Here is a tiny trained network, its code and every weight. The questions are about switching its units off for an input and a class, where a switched-off unit gives its printed mean instead of its output.

import numpy as np


def w(rows, s, z=0):
    codes = np.array(rows[::2]) - 128.0
    scale = np.full(codes.shape[1], s)
    scale[-1] = z or s
    return codes * scale


def norm(h):
    return h / np.sqrt((h * h).mean(-1, keepdims=True) + 1e-5)


def f(y):
    return np.maximum(y, 0)


def log_softmax(a):
    a = a - a.max(-1, keepdims=True)
    return a - np.log(np.exp(a).sum(-1, keepdims=True))


def net(x, mask):
    res = np.array(x, float).reshape(1, 6) / 4 @ E
    u = 0
    for l in range(3):
        y = f(norm(res) @ A[l][:, :-1].T + A[l][:, -1])
        res = res + np.where(mask[u : u + 5], y, B[l][:, -1]) @ B[l][:, :-1]
        u += 5
    return log_softmax(norm(res)[-1] @ U[:, :-1].T + U[:, -1])


A, B = {}, {}
E = w([
[210,136,199,100,179,252,84,85,105],'x0',
[132,130,125,130,123,130,132,131,130],'x1',
[112,226,122,145,42,111,25,61,120],'x2',
[127,124,127,128,121,129,126,136,127],'x3',
[130,121,125,132,132,124,123,131,129],'x4',
[98,24,166,212,139,192,113,79,214],'x5',
],0.0022)
A[0] = w([
[111,87,142,224,211,232,152,95,183,79],'L0N1',
[152,182,180,3,168,185,125,67,61,108],'L0N2',
[235,135,210,159,253,197,155,159,79,83],'L0N3',
[135,187,130,36,167,107,223,214,82,149],'L0N4',
[253,160,127,91,194,189,131,161,64,5],'L0N5',
],0.0024,0.0021)
B[0] = w([
[34,193,130,95,158,56,143,109,114,211],'L0N1',
[146,95,138,190,202,60,93,217,134,218],'L0N2',
[135,71,2,70,62,170,58,108,142,211],'L0N3',
[156,38,18,95,56,104,165,123,155,254],'L0N4',
[187,99,56,150,135,187,83,217,161,179],'L0N5',
],0.0031,0.0027)
A[1] = w([
[243,176,140,57,148,175,119,165,70,88],'L1N1',
[150,116,228,146,131,142,130,86,127,8],'L1N2',
[154,91,167,130,188,255,94,64,139,102],'L1N3',
[146,111,98,93,136,151,121,161,150,201],'L1N4',
[102,101,127,132,95,124,244,168,134,34],'L1N5',
],0.0038,0.0011)
B[1] = w([
[39,95,109,217,226,190,51,59,194,237],'L1N1',
[201,137,82,141,121,109,65,194,54,154],'L1N2',
[170,198,146,33,31,8,252,176,58,250],'L1N3',
[114,142,173,120,112,73,192,129,143,227],'L1N4',
[110,178,221,47,190,149,123,82,92,241],'L1N5',
],0.0037,0.0024)
A[2] = w([
[132,189,150,186,198,162,49,105,113,62],'L2N1',
[78,175,141,216,71,151,54,65,166,38],'L2N2',
[94,146,67,122,130,91,139,160,67,10],'L2N3',
[162,254,108,151,91,91,63,114,80,174],'L2N4',
[70,51,149,162,205,134,148,170,165,60],'L2N5',
],0.0041,0.0012)
B[2] = w([
[2,143,156,93,208,111,226,50,106,177],'L2N1',
[183,41,91,124,110,92,189,111,160,206],'L2N2',
[208,122,233,108,109,198,167,109,107,186],'L2N3',
[121,169,182,187,120,181,68,187,127,254],'L2N4',
[117,234,139,171,174,197,23,74,89,188],'L2N5',
],0.0045,0.0041)
U = w([
[152,105,149,6,128,79,254,149,96,186],'0',
[38,173,175,171,227,149,86,53,141,200],'1',
[170,217,211,177,12,116,77,187,101,159],'2',
[122,22,103,220,37,70,127,66,218,9],'3',
[188,56,12,99,177,174,69,169,151,48],'4',
],0.0067,0.0012)

Each question gives the input, the list of numbers given to net, and the class t.
The units are the neurons (one row each of A and B). Each row of codes is followed by its name. A weight is (code - 128) times the scale printed after its matrix; where a second scale follows, it is the last column's (A, B and U).
mask holds one flag per neuron, layer by layer. A switched-off neuron (its flag False) gives its mean, the last column of its row in B, instead of its output. The means were averaged over made-up inputs and are rounded, as every weight is.
A unit's drop is (log p(t) with every unit on - log p(t) with that unit switched off) / (log p(t) with every unit on - log p(t) with every unit switched off).
The circuit of an input: a set's keep is (log p(t) with only the set's units on - log p(t) with every unit switched off) / (log p(t) with every unit on - log p(t) with every unit switched off). Starting from the 12 units with the biggest drops (on a tie, the unit counted first), units are removed one at a time, each time the one whose removal leaves the highest keep (on an exact tie, the one counted first), for as long as the keep stays at least 0.8.
units of the circuit, in order: the units of the circuit, biggest drop first
most important unit: the unit with the biggest drop
top k neurons: the k neurons with the biggest drops, biggest first
k most important neurons of layer l: the k neurons of layer l with the biggest drops, biggest first
drop when u is switched off: that unit's drop, to one decimal
input [6,1,0,0,5,7], class 0: units of the circuit, in order : (L1N3)
input [3,-7,8,-7,2,8], class 2: units of the circuit, in order : (L1N3; L1N1)
input [3,5,3,7,7,0], class 1: units of the circuit, in order : (L1N1; L2N1)
input [7,5,-2,0,-2,-6], class 4: top 2 neurons : (L0N3; L0N5)
input [1,7,-1,2,3,7], class 0: top 2 neurons : (L1N3; L1N1)
input [-7,-8,-7,-2,-6,1], class 1: top 2 neurons : (L1N3; L2N5)
input [1,-2,-4,4,5,3], class 0: top 3 neurons : (L1N3; L1N1; L0N2)
input [-1,4,-4,5,-5,1], class 1: top 4 neurons : (L1N3; L2N5; L2N2; L2N3)
input [5,-5,3,-8,-3,2], class 2: top 2 neurons : (L1N3; L2N4)
input [3,-4,-8,0,4,-7], class 4: 2 most important neurons of layer 1 : (L1N1; L1N3)
input [1,0,3,2,-4,6], class 2: top 4 neurons : (L1N3; L0N4; L1N1; L1N2)
input [7,6,2,-7,0,-8], class 1: top 2 neurons : (L1N1; L2N1)
input [1,-3,1,6,7,6], class 2: top 3 neurons : (L1N3; L0N4; L1N1)
input [-1,1,-3,2,4,5], class 1: most important unit : L0N1
input [0,8,3,1,4,1], class 3: top 3 neurons : (L2N2; L1N3; L1N5)
input [1,4,0,0,6,2], class 0: top 2 neurons : (L2N4; L0N2)
input [6,3,1,-6,-3,8], class 2: 2 most important neurons of layer 0 : (L0N4; L0N1)
input [1,-5,0,-4,-8,2], class 0: 2 most important neurons of layer 2 : (L2N4; L2N5)
input [3,3,-7,0,-5,6], class 0: drop when L1N3 is switched off : 2.5
input [-5,-5,-7,2,3,5], class 1: most important unit : L2N5
input [0,-4,-5,1,4,6], class 1: drop when L0N5 is switched off : 0.0
